[65, 166, 217, 91, 30, 144, 23] -> 65, 23
[3, -36, -31, -17, 37] -> 3, 37
[[3, 7, 4, 5, 4], [1, 4, 3, 3, 3], [1, 5, 2, 3, 5]] -> 3, 5
[[-139, -992, 140, -237, -270, -439, -220], [-251, -582, -78, -249, -195, -282, -257], [-383, 868, -809, -268, -102, 97, -323]] -> -139, -323
[2, 37, 38, 10, -50, 32, 8] -> 2, 8
[8229, 1911, 3003, 3713] -> 8229, 3713
[199, 22, 166, 207] -> 199, 207
[6, 4, 5, 2, 7] -> 6, 7
[[0, 70, 33, 26, 64, 74, 37], [86, 52, 66, 73, 55, 57, 68]] -> 0, 68
[[197, 579, 693, 754, 384, 606, 865], [592, 319, 915, 22, 841, 836, 286]] -> 197, 286
---
array([97, 65, 42, 79,  1]) --> 42, 97

array([[11, 20, 57, 15, 58],
       [35, 17, 79, 21, 67],
       [16,  9, 72,  7, 71]]) --> 79, 79

array([[9234, 8621, 5394, 8705, 2416],
       [6335, 5276, 3516, 4958, 5382],
       [8311, 6523, 4264, 5021, 8683]]) --> 3516, 9234

array([1, 8, 4, 4, 7]) --> 4, 8

array([ 380, -596,   -7,  708, -358]) --> -7, 708

array([730, 107, 331, 830, 416, 266,  18]) --> 830, 830
---
[[ 68 152  68  56  74]
 [114  82 114 148 197]] value 197, 152

[-281  602  739 -554  831] value 831, 739

[159 811 498 681 774 998 212] value 998, 811

[[605 734 852 805 334 551]
 [760 771 922 705 391 634]
 [660 837 858 653  90 711]] value 922, 858

[1551 7305 8069 1362 7649 7514] value 8069, 7649

[[8028 7226 8612 3189 8240 5831 4412]
 [4782 4537 4734 4505 5171 5704 6542]] value 8612, 8240
---
[[ -6  72  23   0]
 [ 16 -45  49 -74]] | 49

[[-74 -78  37 -21 -14 -46]
 [-61 -83  49 -21   6 -52]
 [-45 -20  21 -42   3  -7]] | 6

[[-67 -23 -16  21 -60]
 [ 16 -53  62  34 -12]
 [-28 -26   7  78 -12]] | 34

[[-72 -81 -46  71  88  78]
 [-56 -44  37 -76 -72 -68]] | -72

[[ 35 -33  17  16]
 [-61 -33   2 -55]
 [ 73 -38  51 -33]] | 2

[[ 83 -34 -10  76  57  54]
 [ 57 -64 -11   8 -45 -67]] | -45

[[  1 -14 -29  40 -13 -74]
 [ 88 -64 -10  11 -73 -42]] | -73
---
Input: ((-72, 37, -51, 73), (56, 5, 37, -23), (19, 52, 21, -22))
Output: 56
Input: ((-4, -2, -4, 68, -41, -10), (1, 10, -1, -41, -40, -11))
Output: -4
Input: ((-78, -26, 33, 63, -45, 26), (-59, -17, 17, 47, -45, 26))
Output: -78
Input: ((27, 49, 39, -36), (-30, -57, -63, -73), (45, 77, -68, 7))
Output: -30
Input: ((85, 20, 25, -45, 2), (-25, -6, 33, 2, 39), (74, -35, 61, -12, -8))
Output: -25
Input: ((26, -26, -1, -42, -35, 69), (25, -21, 21, 27, -26, -40), (1, 28, -8, -11, 31, 25))
Output: 25
Input: ((68, 18, 22, -43, 54, 20), (14, -5, 16, -5, 21, 9), (-3, 7, 33, 74, 21, -65))
Output: 14
Input: ((38, 40, 30, 28, 13, 28, 26), (12, 76, 58, 4, 20, -23, 6))
Output: 38
Input: ((-32, -6, 13, -13, -32, 88, -12), (-15, 8, -23, -2, 15, -67, 22), (-25, -35, 30, 29, -17, 50, -15))
Output: -15
Input: ((31, -15, -66, 50, 67, 76), (-61, -58, 56, 40, 71, 25))
Output: 31
---
49,102,157,203,240 -> 157, 240

994,62,783,109,214 -> 783, 994

510,646,216,697,758 -> 216, 758

2,4,2,7,3,4,4 -> 7, 7

83,25,49,11,9 -> 49, 83

40,-45,-4,39,21 -> -4, 40

12,-16,-11,-3,39,-32,-25 -> -3, 39

14,108,201,74,157 -> 201, 201

8053,3593,7473,7981,6973
9341,9133,2390,3984,7964
7539,7581,7813,7957,5632
-> 2390, 9341

4,2,6,1,7 -> 6, 7
---
14	-3	-6	76	19	56 => 14
44	17	73	-51	11 => 44
26	-52	71	-53	8 => 26
74	58	5	37	55	65 => 74
28	-14	79	-18	11	-32 => 28
2	28	7	-44	85 => 2
---
[[ 44 -49  29   4]
 [  9   0   5  15]] ⇒ 4, 9

[[17 34 38 68 27]
 [34 59 92 30 34]] ⇒ 27, 34

[ 25  -2  17 -28  -7  15] ⇒ 15, 25

[-29  -5 -15  -1  27] ⇒ 27, -29

[[454 163 216 921]
 [989 308 998 708]] ⇒ 921, 989

[ 38 188  29 241  87   1] ⇒ 1, 38

[50 47 85 63 23 73 50] ⇒ 50, 50
---
[ 42 -26  65  45 -30  61 -72] out -72
[-13 -36  89  58 -14   3] out 3
[-39 -32  91 -73] out -73
[ 3 -9 71 39] out 39
[-72  53  68 -39 -11] out -11
[ 50 -16 -92  85 -69 -71] out -71
[-33  35 -67   4  50 -36  34] out 34
